Below is a small trained network, with its code and all its weights. Each question gives an input and a target symbol and asks what happens when units are switched off, that is, made to give their printed mean instead of their output.

import numpy as np


def w(rows, s, z=0):
    codes = np.array(rows[::2]) - 128.0
    scale = np.full(codes.shape[1], s)
    scale[-1] = z or s
    return codes * scale


def f(y):
    return y / 2 * (1 + np.tanh(0.7978845608 * (y + 0.044715 * y**3)))


def softmax(a):
    e = np.exp(a - a.max(-1, keepdims=True))
    return e / e.sum(-1, keepdims=True)


def log_softmax(a):
    a = a - a.max(-1, keepdims=True)
    return a - np.log(np.exp(a).sum(-1, keepdims=True))


def net(x, mask):
    ids = ['γεζξσφ'.index(c) for c in x.split()]
    T = len(ids)
    res = E[ids] + P[:T]
    r = res
    for j in range(2):
        rows = slice(3 * j, 3 * j + 3)
        q, k, v = (r @ M[0][rows].T for M in (Q, K, V))
        z = softmax(np.where(np.tri(T) > 0, q @ k.T / 3**0.5, -1e9)) @ v
        o = O[0][rows]
        res = res + np.where(mask[j], z, o[:, -1]) @ o[:, :-1]
    y = f(res @ A[0][:, :-1].T + A[0][:, -1])
    res = res + np.where(mask[2:14], y, B[0][:, -1]) @ B[0][:, :-1]
    return log_softmax(res[-1] @ U[:, :-1].T + U[:, -1])


Q, K, V, O, A, B = {}, {}, {}, {}, {}, {}
E = w([
[75,122,131,83,166],'γ',
[140,97,83,141,148],'ε',
[75,171,111,148,252],'ζ',
[79,146,95,144,48],'ξ',
[114,197,125,65,106],'σ',
[109,109,73,204,131],'φ',
],0.022)
P = w([
[180,117,167,163,110],'0',
[160,100,55,42,80],'1',
[147,186,163,152,104],'2',
[131,86,95,70,120],'3',
[127,158,168,188,106],'4',
[100,76,106,71,117],'5',
[130,188,166,168,104],'6',
[105,83,156,8,99],'7',
[116,187,161,181,102],'8',
[72,58,116,75,119],'9',
],0.012)
Q[0] = w([
[204,83,140,131,105],'head 1',
[132,56,126,127,80],'head 1',
[131,190,131,134,66],'head 1',
[178,170,246,132,163],'head 2',
[147,145,148,187,118],'head 2',
[50,96,193,88,96],'head 2',
],0.014)
K[0] = w([
[222,60,37,130,107],'head 1',
[101,51,93,120,77],'head 1',
[162,183,157,162,76],'head 1',
[85,112,225,70,252],'head 2',
[148,155,149,213,176],'head 2',
[88,161,159,119,58],'head 2',
],0.011)
V[0] = w([
[172,106,127,131,45],'head 1',
[63,100,8,136,143],'head 1',
[120,173,70,88,121],'head 1',
[41,175,111,119,88],'head 2',
[155,180,83,143,84],'head 2',
[70,117,65,84,74],'head 2',
],0.011)
O[0] = w([
[66,85,110,165,87,1],'head 1',
[255,48,167,74,128,198],'head 1',
[195,141,34,75,85,158],'head 1',
[168,178,186,87,195,196],'head 2',
[123,80,206,133,68,143],'head 2',
[196,103,181,42,153,175],'head 2',
],0.0078,0.013)
A[0] = w([
[70,64,163,166,111,2],'neuron 1',
[111,92,167,135,64,27],'neuron 2',
[114,78,97,75,102,80],'neuron 3',
[198,168,92,74,121,42],'neuron 4',
[132,72,168,110,149,21],'neuron 5',
[124,108,161,178,94,67],'neuron 6',
[157,109,133,143,100,217],'neuron 7',
[35,62,170,175,104,170],'neuron 8',
[140,136,114,207,81,160],'neuron 9',
[188,153,156,176,66,62],'neuron 10',
[138,32,150,152,90,62],'neuron 11',
[82,150,181,156,6,137],'neuron 12',
],0.012,0.0067)
B[0] = w([
[203,243,104,152,114,128],'neuron 1',
[163,151,195,31,179,136],'neuron 2',
[132,181,140,225,238,155],'neuron 3',
[116,78,110,182,49,253],'neuron 4',
[75,166,68,185,95,170],'neuron 5',
[82,193,224,246,137,131],'neuron 6',
[202,118,112,87,70,155],'neuron 7',
[229,90,81,96,98,134],'neuron 8',
[240,94,170,119,175,136],'neuron 9',
[158,170,228,255,117,139],'neuron 10',
[120,214,149,56,192,151],'neuron 11',
[95,220,166,92,88,153],'neuron 12',
],0.0091,0.014)
U = w([
[132,184,65,162,45,130],'γ',
[143,197,136,214,157,69],'ε',
[133,92,131,18,142,254],'ζ',
[219,52,80,113,28,97],'ξ',
[146,161,186,167,84,8],'σ',
[186,123,169,253,93,37],'φ',
],0.011,0.0067)

Each question gives the input, a string of symbols that net reads in full, and the target symbol t.
The units are the heads (3 rows each of Q, K, V and O) and the neurons (one row each of A and B). Each row of codes is followed by its name. A weight is (code - 128) times the scale printed after its matrix; where a second scale follows, it is the last column's (O, A, B and U).
mask holds one flag per unit, heads first, then neurons. A switched-off unit (its flag False) gives its mean, the last column of its rows in O or B, instead of its output. The means were averaged over made-up inputs and are rounded, as every weight is.
A unit's drop is (log p(t) with every unit on - log p(t) with that unit switched off) / (log p(t) with every unit on - log p(t) with every unit switched off).
The circuit of an input: a set's keep is (log p(t) with only the set's units on - log p(t) with every unit switched off) / (log p(t) with every unit on - log p(t) with every unit switched off). Starting from the 12 units with the biggest drops (on a tie, the unit counted first), units are removed one at a time, each time the one whose removal leaves the highest keep (on an exact tie, the one counted first), for as long as the keep stays at least 0.8.
circuit, biggest first: the units of the circuit, biggest drop first
unit that matters most: the unit with the biggest drop
k most important neurons: the k neurons with the biggest drops, biggest first
which heads matter: for each layer, one digit per head in row order, 1 if its drop is at least 0.15 and else 0, layers parted by /
drop when u is switched off: that unit's drop, to one decimal
input ζ γ γ φ σ σ ζ ζ ζ φ, target ζ: circuit, biggest first => (neuron 11; neuron 4; head 1)
input ζ ζ ξ ζ ζ ζ ζ σ, target ξ: 2 most important neurons => (neuron 4; neuron 11)
input γ φ ζ φ ζ ζ ζ γ σ, target γ: circuit, biggest first => (head 1; head 2)
input ζ ζ σ, target γ: which heads matter => 10
input ε ζ ξ, target σ: which heads matter => 11
input ζ ζ σ ζ φ ζ ξ γ, target ξ: circuit, biggest first => (neuron 4; head 1; neuron 11)
input γ γ ξ ξ ζ ξ γ ξ, target ζ: 2 most important neurons => (neuron 2; neuron 11)
input γ ξ ε ζ, target ξ: unit that matters most => neuron 4
input ζ ζ σ γ, target ξ: 3 most important neurons => (neuron 4; neuron 11; neuron 5)
input γ γ σ ζ ξ, target σ: 2 most important neurons => (neuron 12; neuron 10)
input ζ γ ζ σ, target ξ: drop when neuron 4 is switched off => 1.8
input γ γ ζ ζ σ ζ ξ ξ, target ζ: drop when head 1 is switched off => 1.8
input γ φ γ ζ φ ε ξ γ ε φ, target ζ: drop when head 2 is switched off => 0.1
input γ σ ε ζ, target ξ: drop when neuron 4 is switched off => 0.6
